Below are the code and all the weights of a small trained network. Each question names an input and a class and asks about switching units off, where a switched-off unit gives its printed mean instead of its output.

import numpy as np


def w(rows, s, z=0):
    codes = np.array(rows[::2]) - 128.0
    scale = np.full(codes.shape[1], s)
    scale[-1] = z or s
    return codes * scale


def norm(h):
    return h / np.sqrt((h * h).mean(-1, keepdims=True) + 1e-5)


def f(y):
    return np.maximum(y, 0)


def log_softmax(a):
    a = a - a.max(-1, keepdims=True)
    return a - np.log(np.exp(a).sum(-1, keepdims=True))


def net(x, mask):
    res = np.array(x, float).reshape(1, 8) / 4 @ E
    u = 0
    for l in range(3):
        y = f(norm(res) @ A[l][:, :-1].T + A[l][:, -1])
        res = res + np.where(mask[u : u + 9], y, B[l][:, -1]) @ B[l][:, :-1]
        u += 9
    return log_softmax(norm(res)[-1] @ U[:, :-1].T + U[:, -1])


A, B = {}, {}
E = w([
[137,122,24,208,115,134,115,228],'x0',
[129,115,129,102,138,131,141,147],'x1',
[40,235,147,142,80,253,215,160],'x2',
[129,127,127,137,128,132,125,120],'x3',
[128,128,127,131,127,129,127,126],'x4',
[127,133,123,159,128,138,117,99],'x5',
[49,135,200,231,213,41,170,162],'x6',
[133,126,136,115,114,115,133,147],'x7',
],0.0044)
A[0] = w([
[129,170,172,74,125,117,191,30,96],'L0N1',
[163,169,32,184,120,138,142,216,83],'L0N2',
[116,109,162,150,150,108,183,107,5],'L0N3',
[126,221,100,72,47,219,96,134,133],'L0N4',
[2,145,141,144,117,100,168,135,144],'L0N5',
[97,129,90,85,144,90,139,164,76],'L0N6',
[188,95,156,174,104,165,201,120,107],'L0N7',
[131,140,72,61,150,128,111,99,76],'L0N8',
[190,97,140,110,169,81,120,65,71],'L0N9',
],0.0059,0.0024)
B[0] = w([
[3,86,151,68,94,138,85,110,212],'L0N1',
[17,52,120,176,77,171,74,167,209],'L0N2',
[121,88,125,155,142,47,171,112,151],'L0N3',
[163,126,136,137,178,90,215,102,254],'L0N4',
[164,164,102,143,171,97,208,74,217],'L0N5',
[125,147,154,196,99,127,93,137,137],'L0N6',
[154,130,153,135,153,159,109,144,141],'L0N7',
[143,117,119,216,102,87,150,77,165],'L0N8',
[121,226,161,123,150,191,93,172,188],'L0N9',
],0.005,0.0056)
A[1] = w([
[89,126,78,151,87,168,93,199,8],'L1N1',
[115,137,115,171,155,85,150,157,79],'L1N2',
[194,74,122,109,155,106,70,130,98],'L1N3',
[194,116,128,127,203,29,22,114,116],'L1N4',
[85,196,132,132,129,191,253,118,67],'L1N5',
[124,168,149,182,147,94,137,134,170],'L1N6',
[118,133,179,72,108,112,80,87,6],'L1N7',
[141,116,99,150,149,133,88,128,56],'L1N8',
[192,125,36,86,50,158,147,81,122],'L1N9',
],0.0081,0.0016)
B[1] = w([
[104,54,152,80,150,84,45,102,177],'L1N1',
[182,131,110,94,161,30,151,71,173],'L1N2',
[159,214,128,147,76,197,148,153,171],'L1N3',
[140,205,123,106,105,254,160,207,204],'L1N4',
[192,184,149,118,56,181,75,184,254],'L1N5',
[197,49,102,75,126,160,157,91,181],'L1N6',
[89,57,135,146,110,77,95,126,175],'L1N7',
[99,159,204,162,121,103,100,198,148],'L1N8',
[126,146,119,187,251,39,214,79,194],'L1N9',
],0.0068,0.0084)
A[2] = w([
[186,112,149,112,142,153,165,112,106],'L2N1',
[137,154,138,165,114,79,114,173,112],'L2N2',
[155,132,45,105,188,147,160,87,8],'L2N3',
[105,102,181,89,91,124,102,103,56],'L2N4',
[68,90,35,152,140,126,47,153,159],'L2N5',
[160,109,137,107,184,139,77,154,221],'L2N6',
[87,132,185,87,92,156,117,78,159],'L2N7',
[2,105,151,70,125,148,78,83,83],'L2N8',
[143,162,132,153,165,68,225,117,162],'L2N9',
],0.008,0.0015)
B[2] = w([
[45,76,125,177,109,111,118,98,207],'L2N1',
[93,143,132,86,176,125,118,66,169],'L2N2',
[114,66,116,89,166,82,206,102,176],'L2N3',
[124,34,91,182,116,106,79,164,192],'L2N4',
[55,43,244,59,86,41,100,117,205],'L2N5',
[104,162,154,174,2,102,124,40,176],'L2N6',
[137,68,72,180,163,58,80,189,231],'L2N7',
[79,58,147,149,106,34,35,213,218],'L2N8',
[126,119,39,73,217,155,133,58,254],'L2N9',
],0.0063,0.0052)
U = w([
[56,2,180,150,82,54,18,178,255],'0',
[183,249,147,138,74,254,121,190,130],'1',
[143,84,69,124,243,107,235,38,5],'2',
],0.0094,0.00092)

Each question gives the input, the list of numbers given to net, and the class t.
The units are the neurons (one row each of A and B). Each row of codes is followed by its name. A weight is (code - 128) times the scale printed after its matrix; where a second scale follows, it is the last column's (A, B and U).
mask holds one flag per neuron, layer by layer. A switched-off neuron (its flag False) gives its mean, the last column of its row in B, instead of its output. The means were averaged over made-up inputs and are rounded, as every weight is.
A unit's drop is (log p(t) with every unit on - log p(t) with that unit switched off) / (log p(t) with every unit on - log p(t) with every unit switched off).
The circuit of an input: a set's keep is (log p(t) with only the set's units on - log p(t) with every unit switched off) / (log p(t) with every unit on - log p(t) with every unit switched off). Starting from the 12 units with the biggest drops (on a tie, the unit counted first), units are removed one at a time, each time the one whose removal leaves the highest keep (on an exact tie, the one counted first), for as long as the keep stays at least 0.8.
circuit, biggest first: the units of the circuit, biggest drop first
k most important neurons: the k neurons with the biggest drops, biggest first
k most important neurons of layer l: the k neurons of layer l with the biggest drops, biggest first
drop when u is switched off: that unit's drop, to one decimal
input [2,2,-4,-4,2,1,-5,-4], class 2: 2 most important neurons => [L1N9 L1N5]
input [4,-8,-3,-7,-4,-7,-7,-5], class 2: circuit, biggest first => [L1N9]
input [4,-2,-6,7,-5,-2,-6,3], class 1: 2 most important neurons => [L1N3 L1N4]
input [2,-3,-3,2,-7,-5,-1,6], class 1: 3 most important neurons => [L0N1 L1N4 L1N3]
input [4,-8,5,-2,-6,-2,7,0], class 2: 2 most important neurons => [L1N2 L1N4]
input [7,8,7,5,-2,-8,-4,-6], class 0: 4 most important neurons => [L0N2 L1N1 L1N4 L2N5]
input [-6,4,4,-3,6,0,-6,-5], class 0: 3 most important neurons => [L0N1 L0N5 L1N7]
input [-8,1,7,-6,-7,-4,-6,2], class 0: 2 most important neurons => [L0N1 L1N4]
input [-3,8,4,-6,0,5,-4,-8], class 1: 3 most important neurons => [L1N5 L0N4 L1N1]
input [-4,0,-6,3,1,-6,-7,7], class 2: 3 most important neurons of layer 1 => [L1N9 L1N5 L1N7]
input [6,5,-5,-2,-5,-6,-7,7], class 2: 4 most important neurons of layer 1 => [L1N9 L1N5 L1N7 L1N3]
input [2,6,-6,7,-8,-8,-5,-4], class 1: 2 most important neurons => [L1N4 L1N3]
input [1,8,3,5,-2,-1,4,0], class 2: 4 most important neurons => [L1N2 L0N5 L1N4 L0N9]
input [1,-1,-7,2,-3,-7,-5,3], class 1: circuit, biggest first => [L1N4]
input [-5,0,-6,-7,0,4,-6,-1], class 1: 2 most important neurons of layer 1 => [L1N3 L1N4]
input [7,4,6,5,-8,5,-4,6], class 0: 2 most important neurons of layer 1 => [L1N1 L1N4]
input [-3,8,-5,-4,0,-8,-2,-7], class 1: drop when L1N4 is switched off => 0.2
input [-2,1,3,5,1,0,-7,-5], class 2: drop when L1N9 is switched off => 1.2
input [-1,7,-7,1,7,-7,3,-4], class 1: drop when L1N6 is switched off => 0.0
input [-1,3,4,-4,6,0,-8,-6], class 2: drop when L1N9 is switched off => 1.6
input [-2,-6,-6,1,-6,-5,4,6], class 1: most important neuron of layer 1 => [L1N4]
